Here is a tiny trained network, its code and every weight. The questions are about switching its units off for an input and a class, where a switched-off unit gives its printed mean instead of its output.

import numpy as np


def w(rows, s, z=0):
    codes = np.array(rows[::2]) - 128.0
    scale = np.full(codes.shape[1], s)
    scale[-1] = z or s
    return codes * scale


def f(y):
    return np.maximum(y, 0)


def log_softmax(a):
    a = a - a.max(-1, keepdims=True)
    return a - np.log(np.exp(a).sum(-1, keepdims=True))


def net(x, mask):
    res = np.array(x, float).reshape(1, 3) / 4 @ E
    y = f(res @ A[0][:, :-1].T + A[0][:, -1])
    res = res + np.where(mask, y, B[0][:, -1]) @ B[0][:, :-1]
    return log_softmax(res[-1] @ U[:, :-1].T + U[:, -1])


A, B = {}, {}
E = w([
[191,154,2,101],'x0',
[237,107,146,199],'x1',
[138,222,167,50],'x2',
],0.0096)
A[0] = w([
[171,120,132,105,74],'neuron 0',
[67,110,162,112,203],'neuron 1',
[156,158,51,95,120],'neuron 2',
[106,194,134,103,58],'neuron 3',
[128,157,170,113,117],'neuron 4',
[167,77,145,186,141],'neuron 5',
[2,111,4,96,202],'neuron 6',
[75,162,56,63,123],'neuron 7',
[105,70,126,162,214],'neuron 8',
[194,191,49,64,203],'neuron 9',
[142,191,237,80,184],'neuron 10',
[59,80,107,131,126],'neuron 11',
[170,117,142,143,146],'neuron 12',
[161,98,153,174,149],'neuron 13',
[236,134,163,189,249],'neuron 14',
[40,119,186,123,251],'neuron 15',
],0.015,0.003)
B[0] = w([
[153,136,111,116,145],'neuron 0',
[153,196,161,148,199],'neuron 1',
[57,96,94,104,204],'neuron 2',
[92,95,134,67,180],'neuron 3',
[136,149,139,91,169],'neuron 4',
[141,58,172,107,204],'neuron 5',
[54,95,87,226,254],'neuron 6',
[27,113,163,139,221],'neuron 7',
[109,78,190,148,190],'neuron 8',
[98,94,26,81,243],'neuron 9',
[150,197,188,28,240],'neuron 10',
[118,170,139,189,179],'neuron 11',
[167,113,120,124,166],'neuron 12',
[133,93,177,111,187],'neuron 13',
[247,82,92,120,238],'neuron 14',
[181,254,147,151,235],'neuron 15',
],0.033,0.013)
U = w([
[201,106,34,93,131],'0',
[218,47,209,171,163],'1',
[44,119,51,177,89],'2',
[91,148,117,50,48],'3',
[142,252,195,81,216],'4',
[110,203,179,254,163],'5',
[200,172,87,177,3],'6',
],0.0088,0.0045)

Each question gives the input, the list of numbers given to net, and the class t.
The units are the neurons (one row each of A and B). Each row of codes is followed by its name. A weight is (code - 128) times the scale printed after its matrix; where a second scale follows, it is the last column's (A, B and U).
mask holds one flag per neuron, in row order. A switched-off neuron (its flag False) gives its mean, the last column of its row in B, instead of its output. The means were averaged over made-up inputs and are rounded, as every weight is.
A unit's drop is (log p(t) with every unit on - log p(t) with that unit switched off) / (log p(t) with every unit on - log p(t) with every unit switched off).
The circuit of an input: a set's keep is (log p(t) with only the set's units on - log p(t) with every unit switched off) / (log p(t) with every unit on - log p(t) with every unit switched off). Starting from the 12 units with the biggest drops (on a tie, the unit counted first), units are removed one at a time, each time the one whose removal leaves the highest keep (on an exact tie, the one counted first), for as long as the keep stays at least 0.8.
circuit, biggest first: the units of the circuit, biggest drop first
unit that matters most: the unit with the biggest drop
top k neurons: the k neurons with the biggest drops, biggest first
drop of u: that unit's drop, to one decimal
input [1,1,1], class 0: top 2 neurons : neuron 6; neuron 7
input [-3,-3,0], class 4: top 2 neurons : neuron 6; neuron 15
input [-4,8,7], class 1: top neuron : neuron 14
input [0,-3,1], class 5: circuit, biggest first : neuron 9; neuron 10
input [5,0,7], class 3: top 3 neurons : neuron 6; neuron 10; neuron 3
input [2,1,3], class 0: top 3 neurons : neuron 6; neuron 7; neuron 10
input [0,-2,-8], class 5: top 2 neurons : neuron 9; neuron 14
input [4,0,-8], class 1: top 2 neurons : neuron 9; neuron 5
input [-2,-1,-6], class 5: top 2 neurons : neuron 14; neuron 11
input [-6,0,-5], class 5: top 2 neurons : neuron 10; neuron 15
input [-6,7,4], class 1: top 3 neurons : neuron 14; neuron 5; neuron 13
input [3,1,-4], class 1: top 2 neurons : neuron 9; neuron 7
input [0,-4,1], class 5: drop of neuron 9 : 0.3
input [-1,7,3], class 1: unit that matters most : neuron 9
input [2,0,-6], class 1: drop of neuron 9 : 0.4
input [-7,-4,-3], class 5: drop of neuron 11 : 0.9
